Here is a tiny trained network, its code and every weight. The questions are about switching its units off for an input and a class, where a switched-off unit gives its printed mean instead of its output.

import numpy as np


def w(rows, s, z=0):
    codes = np.array(rows[::2]) - 128.0
    scale = np.full(codes.shape[1], s)
    scale[-1] = z or s
    return codes * scale


def norm(h):
    return h / np.sqrt((h * h).mean(-1, keepdims=True) + 1e-5)


def f(y):
    return y / 2 * (1 + np.tanh(0.7978845608 * (y + 0.044715 * y**3)))


def log_softmax(a):
    a = a - a.max(-1, keepdims=True)
    return a - np.log(np.exp(a).sum(-1, keepdims=True))


def net(x, mask):
    res = np.array(x, float).reshape(1, 4) / 4 @ E
    u = 0
    for l in range(2):
        y = f(norm(res) @ A[l][:, :-1].T + A[l][:, -1])
        res = res + np.where(mask[u : u + 12], y, B[l][:, -1]) @ B[l][:, :-1]
        u += 12
    return log_softmax(norm(res)[-1] @ U[:, :-1].T + U[:, -1])


A, B = {}, {}
E = w([
[128,73,255,70,47],'x0',
[44,132,116,102,80],'x1',
[203,46,135,195,71],'x2',
[115,138,175,222,178],'x3',
],0.0071)
A[0] = w([
[143,131,195,141,133,106],'L0N0',
[39,143,96,66,127,74],'L0N1',
[165,126,116,112,145,136],'L0N2',
[55,146,103,79,128,79],'L0N3',
[154,107,155,145,130,77],'L0N4',
[81,159,143,69,162,49],'L0N5',
[206,97,105,6,83,39],'L0N6',
[108,104,188,85,75,62],'L0N7',
[85,110,44,115,80,74],'L0N8',
[176,126,41,165,139,150],'L0N9',
[126,98,193,189,90,81],'L0N10',
[146,161,125,69,174,1],'L0N11',
],0.019,0.0065)
B[0] = w([
[78,89,154,137,142,180],'L0N0',
[72,218,167,101,90,237],'L0N1',
[145,132,146,172,118,151],'L0N2',
[74,192,154,99,102,215],'L0N3',
[78,141,158,111,121,151],'L0N4',
[47,177,165,73,137,198],'L0N5',
[249,147,126,126,2,253],'L0N6',
[96,75,38,42,214,226],'L0N7',
[95,94,104,180,50,200],'L0N8',
[173,163,62,195,187,254],'L0N9',
[103,61,200,142,104,208],'L0N10',
[187,133,201,115,146,152],'L0N11',
],0.031,0.0086)
A[1] = w([
[177,85,253,98,205,92],'L1N0',
[146,157,70,115,87,122],'L1N1',
[177,101,102,58,118,1],'L1N2',
[130,107,91,157,202,88],'L1N3',
[108,155,159,98,138,40],'L1N4',
[81,42,165,175,89,97],'L1N5',
[136,130,185,97,85,156],'L1N6',
[195,136,153,134,115,27],'L1N7',
[115,91,116,120,45,60],'L1N8',
[114,178,195,89,168,38],'L1N9',
[159,61,90,159,93,119],'L1N10',
[97,89,101,82,132,110],'L1N11',
],0.023,0.005)
B[1] = w([
[239,97,253,170,166,226],'L1N0',
[113,56,225,166,115,247],'L1N1',
[128,85,53,68,181,190],'L1N2',
[98,110,117,113,226,219],'L1N3',
[117,147,141,96,104,182],'L1N4',
[42,69,72,139,48,249],'L1N5',
[131,120,109,107,220,255],'L1N6',
[148,102,126,146,61,167],'L1N7',
[130,153,67,134,253,215],'L1N8',
[125,180,145,60,149,216],'L1N9',
[119,179,126,30,110,235],'L1N10',
[187,163,148,187,59,188],'L1N11',
],0.033,0.0074)
U = w([
[55,225,188,33,108,200],'0',
[81,18,207,153,114,194],'1',
[253,164,120,166,31,125],'2',
[215,140,239,109,191,2],'3',
[147,140,73,195,244,186],'4',
[54,194,124,229,62,46],'5',
[57,86,40,146,67,23],'6',
[185,70,62,20,128,144],'7',
],0.02,0.0061)

Each question gives the input, the list of numbers given to net, and the class t.
The units are the neurons (one row each of A and B). Each row of codes is followed by its name. A weight is (code - 128) times the scale printed after its matrix; where a second scale follows, it is the last column's (A, B and U).
mask holds one flag per neuron, layer by layer. A switched-off neuron (its flag False) gives its mean, the last column of its row in B, instead of its output. The means were averaged over made-up inputs and are rounded, as every weight is.
A unit's drop is (log p(t) with every unit on - log p(t) with that unit switched off) / (log p(t) with every unit on - log p(t) with every unit switched off).
The circuit of an input: a set's keep is (log p(t) with only the set's units on - log p(t) with every unit switched off) / (log p(t) with every unit on - log p(t) with every unit switched off). Starting from the 12 units with the biggest drops (on a tie, the unit counted first), units are removed one at a time, each time the one whose removal leaves the highest keep (on an exact tie, the one counted first), for as long as the keep stays at least 0.8.
units of the circuit, in order: the units of the circuit, biggest drop first
k most important neurons: the k neurons with the biggest drops, biggest first
k most important neurons of layer l: the k neurons of layer l with the biggest drops, biggest first
drop when u is switched off: that unit's drop, to one decimal
input [-2,2,1,-3], class 5: units of the circuit, in order => [L0N8]
input [2,-6,-2,0], class 3: 4 most important neurons => [L1N0; L0N8; L0N11; L0N10]
input [5,2,-3,-6], class 7: 3 most important neurons => [L0N6; L0N7; L1N2]
input [-8,-2,2,-5], class 4: 2 most important neurons => [L0N9; L0N6]
input [-5,-5,6,-5], class 4: 2 most important neurons => [L0N9; L1N3]
input [2,-6,-5,0], class 3: 2 most important neurons => [L1N0; L0N11]
input [6,-4,6,-1], class 7: 3 most important neurons of layer 0 => [L0N6; L0N7; L0N5]
input [1,-6,-4,4], class 3: 3 most important neurons => [L0N8; L1N0; L0N10]
input [0,-3,6,4], class 1: 2 most important neurons of layer 1 => [L1N5; L1N0]
input [3,-2,0,-5], class 7: 2 most important neurons => [L0N7; L1N2]
input [-1,-3,-2,2], class 4: 2 most important neurons of layer 0 => [L0N6; L0N10]
input [-7,5,-2,-5], class 5: 2 most important neurons => [L0N8; L0N9]
input [-7,-1,2,-4], class 4: 2 most important neurons of layer 0 => [L0N9; L0N6]
input [3,-7,2,-8], class 2: units of the circuit, in order => [L0N6]
input [3,3,-3,7], class 1: 2 most important neurons of layer 0 => [L0N10; L0N1]
input [-6,-2,-2,-3], class 4: drop when L0N6 is switched off => 0.7
input [-1,-3,-3,1], class 3: 2 most important neurons => [L0N11; L1N0]
input [-7,3,-2,-8], class 5: drop when L0N8 is switched off => 0.4
input [-8,8,6,6], class 4: drop when L0N6 is switched off => 0.2
input [-6,-1,6,-3], class 4: drop when L1N4 is switched off => 0.0
input [3,-2,1,-6], class 7: units of the circuit, in order => [L0N7]
